Below are the code and all the weights of a small trained network. Each question names an input and a class and asks about switching units off, where a switched-off unit gives its printed mean instead of its output.

import numpy as np


def w(rows, s, z=0):
    codes = np.array(rows[::2]) - 128.0
    scale = np.full(codes.shape[1], s)
    scale[-1] = z or s
    return codes * scale


def norm(h):
    return h / np.sqrt((h * h).mean(-1, keepdims=True) + 1e-5)


def f(y):
    return y / 2 * (1 + np.tanh(0.7978845608 * (y + 0.044715 * y**3)))


def log_softmax(a):
    a = a - a.max(-1, keepdims=True)
    return a - np.log(np.exp(a).sum(-1, keepdims=True))


def net(x, mask):
    res = np.array(x, float).reshape(1, 3) / 4 @ E
    u = 0
    for l in range(2):
        y = f(norm(res) @ A[l][:, :-1].T + A[l][:, -1])
        res = res + np.where(mask[u : u + 13], y, B[l][:, -1]) @ B[l][:, :-1]
        u += 13
    return log_softmax(norm(res)[-1] @ U[:, :-1].T + U[:, -1])


A, B = {}, {}
E = w([
[152,189,164,203,74,55,125,94,200,33,81,141],'x0',
[68,216,135,111,92,219,81,141,140,140,123,154],'x1',
[199,120,255,144,175,9,65,31,127,133,71,123],'x2',
],0.0081)
A[0] = w([
[125,148,254,113,98,119,99,125,110,159,95,142,175],'0.n1',
[167,58,164,95,143,162,63,50,97,138,169,134,159],'0.n2',
[160,132,126,150,88,153,142,116,193,99,98,172,31],'0.n3',
[116,156,77,107,152,163,147,189,111,191,128,79,2],'0.n4',
[168,80,70,205,73,133,138,93,134,114,180,95,104],'0.n5',
[90,152,186,72,139,210,111,79,69,193,154,141,58],'0.n6',
[141,64,194,160,132,156,157,170,61,96,101,101,144],'0.n7',
[112,152,139,144,201,86,62,101,54,200,124,54,182],'0.n8',
[98,84,113,125,107,104,100,74,161,103,123,109,42],'0.n9',
[181,133,120,151,101,13,166,98,109,109,164,175,231],'0.n10',
[166,111,98,60,105,154,95,157,103,109,146,123,119],'0.n11',
[237,153,199,155,151,94,144,46,190,122,37,177,196],'0.n12',
[112,219,102,142,103,138,113,142,132,130,40,116,146],'0.n13',
],0.0061,0.0017)
B[0] = w([
[206,146,157,73,130,107,172,164,165,52,187,30,185],'0.n1',
[72,239,133,53,92,135,60,163,83,87,215,101,167],'0.n2',
[82,84,149,111,2,171,140,89,33,108,198,148,147],'0.n3',
[152,174,179,177,178,71,229,23,154,116,35,122,166],'0.n4',
[91,148,36,127,103,63,130,122,173,122,52,108,145],'0.n5',
[111,23,51,218,129,221,83,93,146,98,27,182,176],'0.n6',
[111,146,97,66,188,93,155,160,192,185,115,139,138],'0.n7',
[138,145,166,141,96,132,130,82,124,85,213,85,178],'0.n8',
[132,18,104,111,112,157,124,99,86,154,109,203,132],'0.n9',
[144,124,89,65,147,160,110,76,134,165,114,153,197],'0.n10',
[97,181,178,214,197,132,251,131,144,139,149,150,142],'0.n11',
[172,174,141,109,90,59,102,96,164,112,50,225,254],'0.n12',
[104,91,153,160,122,50,93,148,94,142,183,65,162],'0.n13',
],0.005,0.0099)
A[1] = w([
[139,85,145,121,122,166,125,130,127,134,146,147,79],'1.n1',
[92,168,103,164,44,159,157,124,149,82,95,148,120],'1.n2',
[107,111,153,56,193,134,139,81,90,177,136,87,163],'1.n3',
[116,178,113,104,153,136,89,136,166,99,126,123,246],'1.n4',
[114,116,68,90,82,192,181,119,111,113,101,121,119],'1.n5',
[111,75,155,69,137,99,115,99,72,176,122,118,148],'1.n6',
[119,121,133,139,105,163,44,138,91,152,147,113,112],'1.n7',
[92,172,96,136,118,85,190,255,116,140,204,84,181],'1.n8',
[128,122,105,145,58,104,116,151,184,83,110,141,113],'1.n9',
[75,131,140,104,165,156,119,145,101,176,128,178,37],'1.n10',
[146,131,168,70,105,74,105,134,158,54,138,160,212],'1.n11',
[70,133,142,142,70,136,49,135,80,123,162,61,180],'1.n12',
[171,116,159,141,68,81,100,102,114,75,184,129,162],'1.n13',
],0.0084,0.0012)
B[1] = w([
[154,157,220,158,104,139,161,159,129,79,76,135,125],'1.n1',
[150,115,246,201,127,216,180,135,133,124,187,123,212],'1.n2',
[126,146,217,180,40,163,127,158,189,66,121,136,172],'1.n3',
[127,73,84,101,136,85,145,128,153,154,158,37,161],'1.n4',
[98,148,192,152,170,99,52,127,113,127,164,182,192],'1.n5',
[70,186,147,183,90,176,96,109,192,77,165,82,153],'1.n6',
[89,48,34,175,77,60,218,117,144,81,145,108,145],'1.n7',
[176,80,129,93,59,65,3,51,192,68,85,29,183],'1.n8',
[64,83,121,87,180,221,194,129,122,168,159,84,198],'1.n9',
[93,195,145,150,75,128,226,120,108,185,114,229,151],'1.n10',
[132,163,129,115,218,129,78,226,95,184,81,179,254],'1.n11',
[119,60,98,119,146,112,203,78,212,111,126,50,168],'1.n12',
[91,252,129,193,115,161,85,131,63,150,73,249,233],'1.n13',
],0.0057,0.0092)
U = w([
[153,67,6,52,181,35,128,138,157,150,80,140,138],'0',
[201,113,148,65,126,134,128,176,76,147,171,99,43],'1',
[66,149,150,197,148,219,173,172,111,168,122,217,147],'2',
[191,160,86,111,175,100,168,185,7,148,212,86,7],'3',
[88,74,159,144,97,159,145,104,211,66,180,23,150],'4',
[195,99,124,60,109,136,130,152,15,173,173,102,2],'5',
[179,237,199,103,150,83,20,129,121,107,91,177,163],'6',
],0.011,0.006)

Each question gives the input, the list of numbers given to net, and the class t.
The units are the neurons (one row each of A and B). Each row of codes is followed by its name. A weight is (code - 128) times the scale printed after its matrix; where a second scale follows, it is the last column's (A, B and U).
mask holds one flag per neuron, layer by layer. A switched-off neuron (its flag False) gives its mean, the last column of its row in B, instead of its output. The means were averaged over made-up inputs and are rounded, as every weight is.
A unit's drop is (log p(t) with every unit on - log p(t) with that unit switched off) / (log p(t) with every unit on - log p(t) with every unit switched off).
The circuit of an input: a set's keep is (log p(t) with only the set's units on - log p(t) with every unit switched off) / (log p(t) with every unit on - log p(t) with every unit switched off). Starting from the 12 units with the biggest drops (on a tie, the unit counted first), units are removed one at a time, each time the one whose removal leaves the highest keep (on an exact tie, the one counted first), for as long as the keep stays at least 0.8.
units of the circuit, in order: the units of the circuit, biggest drop first
unit that matters most: the unit with the biggest drop
k most important neurons: the k neurons with the biggest drops, biggest first
top k neurons in layer l: the k neurons of layer l with the biggest drops, biggest first
drop when u is switched off: that unit's drop, to one decimal
input [6,1,-5], class 4: units of the circuit, in order -> [0.n12; 1.n8]
input [-7,-1,2], class 4: unit that matters most -> 0.n8
input [8,1,-1], class 2: units of the circuit, in order -> [1.n9; 1.n8]
input [1,3,0], class 4: 2 most important neurons -> [0.n12; 1.n12]
input [5,-8,-4], class 0: 2 most important neurons -> [0.n5; 1.n13]
input [-7,0,2], class 4: top 2 neurons in layer 1 -> [1.n13; 1.n11]
input [-1,2,0], class 2: top 2 neurons in layer 1 -> [1.n8; 1.n12]
input [-6,-6,-7], class 0: top 2 neurons in layer 0 -> [0.n8; 0.n3]
input [-8,-7,-6], class 4: 2 most important neurons -> [1.n8; 0.n12]
input [0,-5,-1], class 0: 2 most important neurons -> [0.n5; 1.n2]
input [1,-4,-3], class 0: top 2 neurons in layer 0 -> [0.n8; 0.n2]
input [0,-4,0], class 0: 2 most important neurons -> [0.n5; 1.n13]
input [7,-1,-4], class 2: drop when 0.n2 is switched off -> 0.1
input [7,5,-5], class 4: drop when 0.n12 is switched off -> 0.1
input [8,7,0], class 2: unit that matters most -> 1.n9
input [0,-8,-7], class 0: drop when 1.n6 is switched off -> 0.2
input [6,-2,-6], class 4: drop when 0.n12 is switched off -> 0.5
